Below are the code and all the weights of a small trained network. Each question names an input and a class and asks about switching units off, where a switched-off unit gives its printed mean instead of its output.

import numpy as np


def w(rows, s, z=0):
    codes = np.array(rows[::2]) - 128.0
    scale = np.full(codes.shape[1], s)
    scale[-1] = z or s
    return codes * scale


def f(y):
    return y / 2 * (1 + np.tanh(0.7978845608 * (y + 0.044715 * y**3)))


def log_softmax(a):
    a = a - a.max(-1, keepdims=True)
    return a - np.log(np.exp(a).sum(-1, keepdims=True))


def net(x, mask):
    res = np.array(x, float).reshape(1, 7) / 4 @ E
    y = f(res @ A[0][:, :-1].T + A[0][:, -1])
    res = res + np.where(mask, y, B[0][:, -1]) @ B[0][:, :-1]
    return log_softmax(res[-1] @ U[:, :-1].T + U[:, -1])


A, B = {}, {}
E = w([
[36,144,151],'x0',
[91,140,174],'x1',
[54,96,172],'x2',
[54,63,39],'x3',
[112,127,83],'x4',
[151,2,158],'x5',
[175,157,219],'x6',
],0.0082)
A[0] = w([
[76,32,161,131],'neuron 1',
[251,109,222,168],'neuron 2',
[98,157,186,74],'neuron 3',
[157,236,88,230],'neuron 4',
[108,231,113,219],'neuron 5',
[80,150,82,56],'neuron 6',
[107,151,181,39],'neuron 7',
[109,188,75,171],'neuron 8',
[81,142,219,74],'neuron 9',
[197,102,149,106],'neuron 10',
[81,6,171,196],'neuron 11',
[143,55,140,172],'neuron 12',
[124,156,94,161],'neuron 13',
[203,88,161,99],'neuron 14',
[109,153,123,2],'neuron 15',
[188,201,96,146],'neuron 16',
[109,175,94,137],'neuron 17',
[101,212,155,185],'neuron 18',
[89,90,69,80],'neuron 19',
],0.013,0.0083)
B[0] = w([
[143,242,69,198],'neuron 1',
[183,199,185,241],'neuron 2',
[97,203,176,144],'neuron 3',
[99,27,161,251],'neuron 4',
[98,53,184,236],'neuron 5',
[122,113,84,148],'neuron 6',
[82,82,179,132],'neuron 7',
[93,31,145,192],'neuron 8',
[98,205,185,161],'neuron 9',
[201,152,181,159],'neuron 10',
[129,254,67,237],'neuron 11',
[162,200,64,181],'neuron 12',
[79,61,171,161],'neuron 13',
[180,169,143,164],'neuron 14',
[135,143,65,118],'neuron 15',
[152,62,130,200],'neuron 16',
[63,54,117,163],'neuron 17',
[67,83,201,207],'neuron 18',
[129,125,80,166],'neuron 19',
],0.0095,0.012)
U = w([
[117,55,45,113],'0',
[229,162,188,4],'1',
[152,159,18,232],'2',
[77,123,186,166],'3',
[7,207,226,159],'4',
],0.011,0.0033)

Each question gives the input, the list of numbers given to net, and the class t.
The units are the neurons (one row each of A and B). Each row of codes is followed by its name. A weight is (code - 128) times the scale printed after its matrix; where a second scale follows, it is the last column's (A, B and U).
mask holds one flag per neuron, in row order. A switched-off neuron (its flag False) gives its mean, the last column of its row in B, instead of its output. The means were averaged over made-up inputs and are rounded, as every weight is.
A unit's drop is (log p(t) with every unit on - log p(t) with that unit switched off) / (log p(t) with every unit on - log p(t) with every unit switched off).
The circuit of an input: a set's keep is (log p(t) with only the set's units on - log p(t) with every unit switched off) / (log p(t) with every unit on - log p(t) with every unit switched off). Starting from the 12 units with the biggest drops (on a tie, the unit counted first), units are removed one at a time, each time the one whose removal leaves the highest keep (on an exact tie, the one counted first), for as long as the keep stays at least 0.8.
circuit, biggest first: the units of the circuit, biggest drop first
top k neurons: the k neurons with the biggest drops, biggest first
drop of u: that unit's drop, to one decimal
input [-4,1,3,1,6,6,6], class 1: top 2 neurons	(neuron 2; neuron 10)
input [7,-7,-2,-4,-6,-1,-1], class 3: circuit, biggest first	(neuron 11; neuron 1)
input [2,-6,5,-8,1,3,5], class 1: circuit, biggest first	(neuron 2)
input [-5,3,-5,4,-1,-7,5], class 0: circuit, biggest first	(neuron 16; neuron 4)
input [-4,5,8,-5,-7,4,1], class 1: top 2 neurons	(neuron 2; neuron 14)
input [8,-7,-4,-1,4,-4,-1], class 3: top 2 neurons	(neuron 18; neuron 5)
input [0,8,2,-7,-2,6,-5], class 1: top 2 neurons	(neuron 18; neuron 2)
input [-1,4,7,-6,1,7,8], class 1: top 3 neurons	(neuron 2; neuron 14; neuron 10)
input [6,-8,-2,-5,-1,-6,-6], class 3: drop of neuron 3	-0.1
input [-5,-1,0,5,-4,2,2], class 2: drop of neuron 5	0.1
input [-1,4,-4,1,7,2,7], class 1: drop of neuron 10	0.0
input [4,-1,1,-8,2,-4,-3], class 3: top 2 neurons	(neuron 11; neuron 4)
